Here is a tiny trained network, its code and every weight. The questions are about switching its units off for an input and a class, where a switched-off unit gives its printed mean instead of its output.

import numpy as np


def w(rows, s, z=0):
    codes = np.array(rows[::2]) - 128.0
    scale = np.full(codes.shape[1], s)
    scale[-1] = z or s
    return codes * scale


def norm(h):
    return h / np.sqrt((h * h).mean(-1, keepdims=True) + 1e-5)


def f(y):
    return np.maximum(y, 0)


def log_softmax(a):
    a = a - a.max(-1, keepdims=True)
    return a - np.log(np.exp(a).sum(-1, keepdims=True))


def net(x, mask):
    res = np.array(x, float).reshape(1, 6) / 4 @ E
    u = 0
    for l in range(4):
        y = f(norm(res) @ A[l][:, :-1].T + A[l][:, -1])
        res = res + np.where(mask[u : u + 6], y, B[l][:, -1]) @ B[l][:, :-1]
        u += 6
    return log_softmax(norm(res)[-1] @ U[:, :-1].T + U[:, -1])


A, B = {}, {}
E = w([
[51,149,145,80,242],'x0',
[185,153,133,1,105],'x1',
[122,190,11,163,101],'x2',
[174,155,218,98,48],'x3',
[191,141,146,149,182],'x4',
[112,218,169,130,119],'x5',
],0.0045)
A[0] = w([
[96,162,254,80,108,72],'L0N0',
[71,216,78,126,139,83],'L0N1',
[204,143,165,124,122,82],'L0N2',
[168,145,97,50,72,4],'L0N3',
[218,141,159,218,144,32],'L0N4',
[121,74,76,123,140,150],'L0N5',
],0.0059,0.0035)
B[0] = w([
[26,143,195,70,123,253],'L0N0',
[99,49,68,155,106,209],'L0N1',
[100,155,62,128,198,197],'L0N2',
[242,160,86,53,152,181],'L0N3',
[253,154,188,220,140,188],'L0N4',
[122,120,125,178,171,208],'L0N5',
],0.005,0.0026)
A[1] = w([
[131,40,138,139,122,52],'L1N0',
[187,139,93,46,76,4],'L1N1',
[96,101,103,107,177,21],'L1N2',
[158,2,120,123,163,23],'L1N3',
[172,121,72,96,103,174],'L1N4',
[136,157,142,62,120,192],'L1N5',
],0.0079,0.0034)
B[1] = w([
[163,71,133,129,87,157],'L1N0',
[255,223,99,134,60,200],'L1N1',
[150,152,133,157,195,157],'L1N2',
[148,59,74,113,115,178],'L1N3',
[160,162,114,112,87,227],'L1N4',
[214,130,148,36,106,255],'L1N5',
],0.0085,0.0036)
A[2] = w([
[95,116,121,61,178,223],'L2N0',
[94,141,190,163,66,5],'L2N1',
[254,188,103,121,170,119],'L2N2',
[101,123,97,112,215,22],'L2N3',
[101,224,178,155,134,180],'L2N4',
[103,130,45,182,144,88],'L2N5',
],0.0069,0.0022)
B[2] = w([
[179,182,148,76,194,192],'L2N0',
[59,25,186,108,79,146],'L2N1',
[161,171,175,253,134,254],'L2N2',
[15,96,129,229,238,157],'L2N3',
[209,28,109,102,102,183],'L2N4',
[87,187,148,51,123,193],'L2N5',
],0.0054,0.0049)
A[3] = w([
[134,167,170,85,160,13],'L3N0',
[140,149,198,189,77,193],'L3N1',
[86,106,178,165,73,63],'L3N2',
[86,196,31,131,95,1],'L3N3',
[154,2,128,139,94,56],'L3N4',
[71,85,92,176,146,97],'L3N5',
],0.0089,0.0035)
B[3] = w([
[76,36,165,63,106,171],'L3N0',
[40,131,152,175,154,254],'L3N1',
[11,89,175,86,57,156],'L3N2',
[3,226,63,51,24,181],'L3N3',
[117,40,51,119,93,185],'L3N4',
[180,186,106,78,166,188],'L3N5',
],0.0068,0.0046)
U = w([
[172,42,55,123,119,115],'0',
[104,151,102,122,253,213],'1',
[60,209,49,113,85,100],'2',
[140,136,228,14,157,25],'3',
[156,145,160,243,126,126],'4',
[55,81,178,139,70,4],'5',
[236,206,131,108,59,171],'6',
],0.022,0.0015)

Each question gives the input, the list of numbers given to net, and the class t.
The units are the neurons (one row each of A and B). Each row of codes is followed by its name. A weight is (code - 128) times the scale printed after its matrix; where a second scale follows, it is the last column's (A, B and U).
mask holds one flag per neuron, layer by layer. A switched-off neuron (its flag False) gives its mean, the last column of its row in B, instead of its output. The means were averaged over made-up inputs and are rounded, as every weight is.
A unit's drop is (log p(t) with every unit on - log p(t) with that unit switched off) / (log p(t) with every unit on - log p(t) with every unit switched off).
The circuit of an input: a set's keep is (log p(t) with only the set's units on - log p(t) with every unit switched off) / (log p(t) with every unit on - log p(t) with every unit switched off). Starting from the 12 units with the biggest drops (on a tie, the unit counted first), units are removed one at a time, each time the one whose removal leaves the highest keep (on an exact tie, the one counted first), for as long as the keep stays at least 0.8.
circuit, biggest first: the units of the circuit, biggest drop first
unit that matters most: the unit with the biggest drop
top k neurons: the k neurons with the biggest drops, biggest first
k most important neurons of layer l: the k neurons of layer l with the biggest drops, biggest first
drop when u is switched off: that unit's drop, to one decimal
input [-7,3,-1,0,8,7], class 4: top 3 neurons => [L2N2 L0N4 L3N1]
input [-1,5,6,-1,-7,-3], class 6: circuit, biggest first => [L1N1]
input [8,2,3,3,-5,-4], class 1: circuit, biggest first => [L2N3 L1N2]
input [-2,-5,-6,4,-2,-6], class 0: top 3 neurons => [L1N3 L3N4 L2N2]
input [-7,0,-5,4,5,-5], class 4: circuit, biggest first => [L3N1 L1N5]
input [-3,4,-4,3,3,6], class 3: top 3 neurons => [L0N0 L3N0 L1N4]
input [-1,-1,-5,7,7,-4], class 4: circuit, biggest first => [L3N1 L2N2]
input [-5,-8,3,-5,2,2], class 2: circuit, biggest first => [L2N5 L3N3]
input [-4,0,-2,4,-3,-7], class 0: top 2 neurons => [L3N4 L1N3]
input [-7,5,-5,-5,8,1], class 4: top 2 neurons => [L2N2 L0N4]
input [3,-3,-8,-2,7,-1], class 1: top 2 neurons => [L1N5 L2N3]
input [0,-1,-4,-4,-6,-1], class 0: top 4 neurons => [L1N0 L1N3 L0N0 L3N4]
input [-7,-3,-5,1,3,3], class 4: top 3 neurons => [L0N4 L0N2 L3N3]
input [-2,1,3,-3,2,6], class 2: unit that matters most => L0N1
input [-1,1,-2,4,-5,4], class 3: top 2 neurons => [L0N0 L1N5]
input [0,3,-7,-1,-2,-5], class 0: top 2 neurons => [L1N3 L3N4]
input [5,-5,3,8,3,-6], class 5: 2 most important neurons of layer 0 => [L0N3 L0N2]
input [8,-3,6,-2,-7,-7], class 1: 2 most important neurons of layer 2 => [L2N3 L2N0]
input [-8,-5,7,-2,2,-6], class 2: 2 most important neurons of layer 2 => [L2N5 L2N4]
input [1,-8,-4,-2,4,8], class 5: unit that matters most => L3N2
input [-7,-7,7,8,-1,-8], class 5: 2 most important neurons of layer 3 => [L3N2 L3N1]
input [-6,-1,4,0,-1,-3], class 2: drop when L3N3 is switched off => 0.2
